Below is a small trained network, with its code and all its weights. Each question gives an input and a class and asks what happens when units are switched off, that is, made to give their printed mean instead of their output.

import numpy as np


def w(rows, s, z=0):
    codes = np.array(rows[::2]) - 128.0
    scale = np.full(codes.shape[1], s)
    scale[-1] = z or s
    return codes * scale


def f(y):
    return np.maximum(y, 0)


def log_softmax(a):
    a = a - a.max(-1, keepdims=True)
    return a - np.log(np.exp(a).sum(-1, keepdims=True))


def net(x, mask):
    res = np.array(x, float).reshape(1, 5) / 4 @ E
    y = f(res @ A[0][:, :-1].T + A[0][:, -1])
    res = res + np.where(mask, y, B[0][:, -1]) @ B[0][:, :-1]
    return log_softmax(res[-1] @ U[:, :-1].T + U[:, -1])


A, B = {}, {}
E = w([
[163,143,160,2],'x0',
[164,245,43,187],'x1',
[167,64,50,88],'x2',
[174,62,141,212],'x3',
[4,113,58,110],'x4',
],0.0094)
A[0] = w([
[43,143,46,106,148],'N0',
[94,167,105,129,100],'N1',
[94,70,150,179,221],'N2',
[157,167,95,182,6],'N3',
[140,135,120,196,189],'N4',
[167,133,126,69,88],'N5',
[132,92,104,211,169],'N6',
[20,100,22,114,82],'N7',
[139,120,100,96,115],'N8',
[172,176,104,163,108],'N9',
[99,87,224,119,208],'N10',
[181,105,148,108,102],'N11',
[221,116,148,85,143],'N12',
[74,54,107,160,185],'N13',
[174,151,91,173,93],'N14',
[181,135,112,45,121],'N15',
[200,109,100,144,173],'N16',
[188,111,101,68,107],'N17',
[179,142,136,107,236],'N18',
[117,66,121,125,100],'N19',
[184,158,74,186,67],'N20',
[59,134,71,84,134],'N21',
[152,164,131,234,216],'N22',
[62,109,80,129,138],'N23',
[128,84,171,168,219],'N24',
[121,7,136,171,115],'N25',
[101,137,216,123,253],'N26',
[184,99,95,43,105],'N27',
[86,140,152,117,162],'N28',
[74,102,161,94,98],'N29',
[142,80,102,191,77],'N30',
],0.014,0.0038)
B[0] = w([
[107,72,18,90,222],'N0',
[192,151,75,107,171],'N1',
[236,111,110,110,201],'N2',
[107,151,105,172,185],'N3',
[162,138,151,210,200],'N4',
[123,195,212,154,182],'N5',
[197,126,98,140,208],'N6',
[99,57,11,54,232],'N7',
[22,156,100,152,158],'N8',
[148,172,123,207,196],'N9',
[144,74,171,174,213],'N10',
[68,164,159,92,175],'N11',
[50,127,178,121,214],'N12',
[240,125,94,36,201],'N13',
[109,186,37,255,191],'N14',
[62,167,160,83,208],'N15',
[108,211,91,162,193],'N16',
[54,194,174,91,193],'N17',
[86,151,177,160,191],'N18',
[154,180,172,91,169],'N19',
[116,146,74,207,208],'N20',
[70,99,58,56,205],'N21',
[117,105,134,223,247],'N22',
[118,50,82,63,189],'N23',
[183,122,152,127,194],'N24',
[205,212,140,23,217],'N25',
[187,4,243,124,200],'N26',
[50,169,182,83,212],'N27',
[155,118,127,64,166],'N28',
[114,88,117,157,180],'N29',
[229,225,158,119,183],'N30',
],0.0068,0.013)
U = w([
[153,80,212,152,159],'0',
[46,192,193,114,34],'1',
[236,193,129,107,137],'2',
[120,174,115,251,172],'3',
[74,77,45,78,53],'4',
[188,90,190,126,122],'5',
[116,185,157,113,253],'6',
],0.013,0.003)

Each question gives the input, the list of numbers given to net, and the class t.
The units are the neurons (one row each of A and B). Each row of codes is followed by its name. A weight is (code - 128) times the scale printed after its matrix; where a second scale follows, it is the last column's (A, B and U).
mask holds one flag per neuron, in row order. A switched-off neuron (its flag False) gives its mean, the last column of its row in B, instead of its output. The means were averaged over made-up inputs and are rounded, as every weight is.
A unit's drop is (log p(t) with every unit on - log p(t) with that unit switched off) / (log p(t) with every unit on - log p(t) with every unit switched off).
The circuit of an input: a set's keep is (log p(t) with only the set's units on - log p(t) with every unit switched off) / (log p(t) with every unit on - log p(t) with every unit switched off). Starting from the 12 units with the biggest drops (on a tie, the unit counted first), units are removed one at a time, each time the one whose removal leaves the highest keep (on an exact tie, the one counted first), for as long as the keep stays at least 0.8.
units of the circuit, in order: the units of the circuit, biggest drop first
unit that matters most: the unit with the biggest drop
k most important neurons: the k neurons with the biggest drops, biggest first
drop of u: that unit's drop, to one decimal
input [-2,-1,-7,8,-3], class 5: units of the circuit, in order -> [N26]
input [-2,8,-7,3,8], class 4: 3 most important neurons -> [N7; N0; N23]
input [5,-2,-2,2,-1], class 1: units of the circuit, in order -> [N2; N13]
input [5,-1,-7,-4,3], class 4: units of the circuit, in order -> [N21; N30; N25]
input [1,-6,3,7,-8], class 2: 4 most important neurons -> [N25; N16; N30; N2]
input [-8,2,-5,3,5], class 2: units of the circuit, in order -> [N13; N2]
input [6,-4,-4,0,-1], class 0: 2 most important neurons -> [N26; N10]
input [-6,-8,-1,-1,-1], class 2: 3 most important neurons -> [N25; N13; N2]
input [-7,-5,-5,2,-5], class 2: 3 most important neurons -> [N25; N30; N2]
input [-6,-8,-7,8,5], class 2: 2 most important neurons -> [N25; N13]
input [6,-8,-7,-8,1], class 0: 2 most important neurons -> [N26; N10]
input [6,-3,-1,5,-1], class 1: drop of N11 -> 0.2
input [-1,-2,-5,1,-8], class 0: drop of N26 -> 0.1
input [0,-3,-2,-5,0], class 0: unit that matters most -> N7
